grid = [130 126 104 114]
Give the entry just right of the smallest entry.
Answer: 114
The entry just right of 130 -> 126

Questions about the grid below.
1) Report the smallest entry in the first row.
2) Report the 1st entry on the diagonal from the top-right corner.
3) Report the third smallest entry.
4) Report the second entry on the diagonal from the top-right corner.
5) Report the second entry in reading order.
6) Report the bottom entry of the column that holds the largest entry.
7) Report the last entry, reading row by row.
8) Report the largest entry in the first column.
[[132 129 127 137 128 130 127 123 127 127 133 132 127 136 130 131]
 [126 128 127 126 132 128 120 132 127 124 127 127 123 130 129 125]
 [143 127 135 150 137 143 130 133 130 131 141 152 128 150 147 140]
 [124 125 130 135 133 134 125 128 126 117 129 136 119 132 130 127]
 [147 130 136 144 142 140 126 142 134 135 141 140 128 148 148 138]
 [122 131 124 114 111 118 131 121 129 132 115 118 130 109 105 131]]
1) 123
2) 131
3) 111
4) 129
5) 129
6) 118
7) 131
8) 147

[105 141 158 121 134 141 119 130 102 117  99 122 103 112 144 125]
The entry just right of the largest entry: 121
The entry just left of the smallest entry: 117

M =
array([[136, 131, 133, 132, 123, 126, 122, 126, 135, 124, 128, 131],
       [122, 130, 131, 131, 132, 126, 127, 124, 125, 126, 128, 129],
       [118, 118, 120, 114, 138, 123, 132, 130, 116, 130, 138, 121],
       [127, 149, 133, 119, 142, 131, 130, 124, 135, 124, 122, 139],
       [108, 136, 134, 117, 138, 127, 120, 123, 137, 115, 122, 140],
       [102, 138, 136, 120, 139, 125, 115, 121, 140, 110, 120, 141],
       [128, 123, 126, 123, 126, 129, 130, 123, 126, 130, 129, 128],
       [123, 120, 122, 119, 133, 125, 130, 126, 121, 127, 138, 123],
       [121, 120, 122, 119, 134, 124, 130, 128, 121, 128, 136, 124],
       [119, 129, 127, 120, 130, 129, 129, 126, 128, 126, 127, 130],
       [132, 122, 123, 125, 124, 127, 131, 124, 127, 132, 126, 127],
       [138, 131, 133, 132, 125, 127, 120, 129, 138, 125, 125, 133]])
Rows and columns are numbered from 0.
Read off the entry at row 0, column 0.
Answer: 136
Read off the bottom-left entry.
Answer: 138
The entry in row 2 and column 0 is 118
Read off the entry in row 0 and column 1.
Answer: 131
Read off the entry directly below the smallest entry.
Answer: 128
The entry in the top-right corner -> 131
The bottom entry of the column that holds the largest entry -> 131
The entry just right of the smallest entry is 138
The entry at row 1, column 1: 130
The maximum: 149
The smallest entry is 102
Read off the entry at row 0, column 2.
Answer: 133
The bottom-right entry -> 133
Read off the entry directly below the largest entry.
Answer: 136
The entry in row 2 and column 1 -> 118
Read off the entry just left of the largest entry.
Answer: 127
Read off the entry at row 1, column 0.
Answer: 122

[[146 130 134 112 136 112]
 [124 136 123 139 125 136]
 [138 137 132 137 124 121]
 [123 133 121 118 136 140]
 [141 117 132 102 149 124]
 [131 133 122 119 138 137]
 [122 119 128 139 123 137]
 [130 145 124 124 127 121]
 [131 106 130 129 134 130]
 [126 130 132 125 127 123]
 [105 144 121 136 113 136]
 [143 138 130 118 132 115]
 [133 133 133 140 118 123]
 [153 120 139 101 146 107]
 [108 124 120 147 116 148]
 [134 120 128 134 132 130]]
Find the entry directly below the smallest entry.
147
Find the entry in the top-left corner.
146
Find the entry in the bottom-right corner.
130
The smallest entry is 101
The second smallest entry -> 102
The fifth entry, reading row by row -> 136
The bottom entry of the column that holds the largest entry is 134
The entry just left of the smallest entry: 139
The entry directly above the largest entry is 133
The largest entry in the first column is 153
Find the last entry of the smallest entry's row.
107
Find the entry just right of the smallest entry.
146
Find the top-right entry.
112
The 2nd-last entry, reading row by row -> 132
Find the 2nd entry on the diagonal from the top-right corner.
125
The smallest entry in the last row: 120
Find the top entry of the column that holds the smallest entry.
112
Find the entry just left of 148.
116
The 2nd entry on the main diagonal -> 136
Find the smallest entry in the first column.
105
Find the second entry in reading order.
130
The bottom entry of the column that holds the smallest entry -> 134
The third largest entry -> 148
Find the entry just right of the largest entry.
120

124,107,126,125,148,122,121,125
121,114,131,106,152,117,112,134
127,106,127,123,154,117,116,127
122,115,129,112,154,114,110,132
125,99,129,121,149,120,120,128
Indices start at 0.
The entry in row 0 and column 1: 107
Find the entry at row 2, column 0.
127
The entry in row 0 and column 2 -> 126
The entry just right of 110: 132
Find the entry at row 1, column 0.
121
Find the bottom-right entry.
128
Find the entry just left of 107.
124
Find the smallest entry.
99
The entry at row 2, column 2 -> 127
Find the entry just left of 99.
125
The entry in the top-right corner: 125
The entry at row 1, column 1: 114
